Below are the code and all the weights of a small trained network. Each question names an input and a target symbol and asks about switching units off, where a switched-off unit gives its printed mean instead of its output.

import numpy as np


def w(rows, s, z=0):
    codes = np.array(rows[::2]) - 128.0
    scale = np.full(codes.shape[1], s)
    scale[-1] = z or s
    return codes * scale


def f(y):
    return np.maximum(y, 0)


def softmax(a):
    e = np.exp(a - a.max(-1, keepdims=True))
    return e / e.sum(-1, keepdims=True)


def log_softmax(a):
    a = a - a.max(-1, keepdims=True)
    return a - np.log(np.exp(a).sum(-1, keepdims=True))


def net(x, mask):
    ids = ['ΔΦΩαβγζηλμστψ'.index(c) for c in x.split()]
    T = len(ids)
    res = E[ids] + P[:T]
    r = res
    for j in range(2):
        rows = slice(2 * j, 2 * j + 2)
        q, k, v = (r @ M[0][rows].T for M in (Q, K, V))
        z = softmax(np.where(np.tri(T) > 0, q @ k.T / 2**0.5, -1e9)) @ v
        o = O[0][rows]
        res = res + np.where(mask[j], z, o[:, -1]) @ o[:, :-1]
    y = f(res @ A[0][:, :-1].T + A[0][:, -1])
    res = res + np.where(mask[2:14], y, B[0][:, -1]) @ B[0][:, :-1]
    return log_softmax(res[-1] @ U[:, :-1].T + U[:, -1])


Q, K, V, O, A, B = {}, {}, {}, {}, {}, {}
E = w([
[196,134,143],'Δ',
[87,7,84],'Φ',
[105,33,153],'Ω',
[147,69,119],'α',
[175,152,139],'β',
[21,120,172],'γ',
[87,116,108],'ζ',
[159,81,70],'η',
[139,246,155],'λ',
[77,182,166],'μ',
[133,102,163],'σ',
[113,45,62],'τ',
[146,127,93],'ψ',
],0.02)
P = w([
[252,117,180],'0',
[234,106,192],'1',
[188,98,162],'2',
[172,95,147],'3',
[128,95,129],'4',
[137,110,131],'5',
],0.0046)
Q[0] = w([
[237,148,190],'head 1',
[3,169,177],'head 1',
[106,87,28],'head 2',
[228,1,152],'head 2',
],0.0079)
K[0] = w([
[172,105,249],'head 1',
[93,191,171],'head 1',
[188,130,106],'head 2',
[106,34,115],'head 2',
],0.013)
V[0] = w([
[116,105,116],'head 1',
[161,185,141],'head 1',
[87,2,119],'head 2',
[49,87,185],'head 2',
],0.0092)
O[0] = w([
[191,129,101,143],'head 1',
[124,157,89,79],'head 1',
[253,98,156,254],'head 2',
[113,171,173,219],'head 2',
],0.012,0.0057)
A[0] = w([
[24,47,141,133],'neuron 1',
[90,41,177,50],'neuron 2',
[161,108,52,88],'neuron 3',
[218,44,224,138],'neuron 4',
[103,181,200,144],'neuron 5',
[137,96,163,253],'neuron 6',
[86,95,143,172],'neuron 7',
[75,139,248,225],'neuron 8',
[124,63,115,62],'neuron 9',
[168,201,141,199],'neuron 10',
[59,102,192,27],'neuron 11',
[202,136,65,103],'neuron 12',
],0.011,0.0057)
B[0] = w([
[159,112,124,158],'neuron 1',
[201,254,174,155],'neuron 2',
[176,203,121,139],'neuron 3',
[31,163,141,251],'neuron 4',
[218,102,159,158],'neuron 5',
[145,42,47,183],'neuron 6',
[140,141,91,146],'neuron 7',
[140,87,92,188],'neuron 8',
[143,187,207,141],'neuron 9',
[93,60,161,151],'neuron 10',
[179,173,162,152],'neuron 11',
[174,188,98,158],'neuron 12',
],0.0076,0.026)
U = w([
[173,81,101,154],'Δ',
[144,205,201,2],'Φ',
[50,96,202,105],'Ω',
[125,98,126,97],'α',
[96,95,101,241],'β',
[180,37,177,119],'γ',
[84,3,77,209],'ζ',
[170,137,95,85],'η',
[88,168,114,187],'λ',
[115,98,137,69],'μ',
[79,13,132,129],'σ',
[163,158,134,66],'τ',
[160,70,88,150],'ψ',
],0.014,0.0055)

Each question gives the input, a string of symbols that net reads in full, and the target symbol t.
The units are the heads (2 rows each of Q, K, V and O) and the neurons (one row each of A and B). Each row of codes is followed by its name. A weight is (code - 128) times the scale printed after its matrix; where a second scale follows, it is the last column's (O, A, B and U).
mask holds one flag per unit, heads first, then neurons. A switched-off unit (its flag False) gives its mean, the last column of its rows in O or B, instead of its output. The means were averaged over made-up inputs and are rounded, as every weight is.
A unit's drop is (log p(t) with every unit on - log p(t) with that unit switched off) / (log p(t) with every unit on - log p(t) with every unit switched off).
The circuit of an input: a set's keep is (log p(t) with only the set's units on - log p(t) with every unit switched off) / (log p(t) with every unit on - log p(t) with every unit switched off). Starting from the 12 units with the biggest drops (on a tie, the unit counted first), units are removed one at a time, each time the one whose removal leaves the highest keep (on an exact tie, the one counted first), for as long as the keep stays at least 0.8.
units of the circuit, in order: the units of the circuit, biggest drop first
k most important neurons: the k neurons with the biggest drops, biggest first
which heads matter: for each layer, one digit per head in row order, 1 if its drop is at least 0.15 and else 0, layers parted by /
drop of u: that unit's drop, to one decimal
input α σ ψ μ η Ω, target Ω: which heads matter	01
input γ η λ γ γ β, target γ: 4 most important neurons	[neuron 4; neuron 10; neuron 5; neuron 2]
input Ω α λ, target λ: which heads matter	01
input ζ γ μ, target γ: units of the circuit, in order	[neuron 4; neuron 5]
input μ γ γ, target γ: which heads matter	00
input Δ μ ζ α Φ, target Φ: 2 most important neurons	[neuron 4; neuron 2]
input γ Ω γ γ β, target γ: units of the circuit, in order	[head 2; neuron 10]
input γ γ ζ ζ, target ζ: 2 most important neurons	[neuron 2; neuron 11]
input η γ γ, target γ: 2 most important neurons	[neuron 5; neuron 4]
input λ γ α β α γ, target λ: drop of head 1	0.2
input Δ λ β σ ζ γ, target λ: drop of head 2	2.9
input α ζ Δ Φ, target Φ: drop of neuron 2	0.2
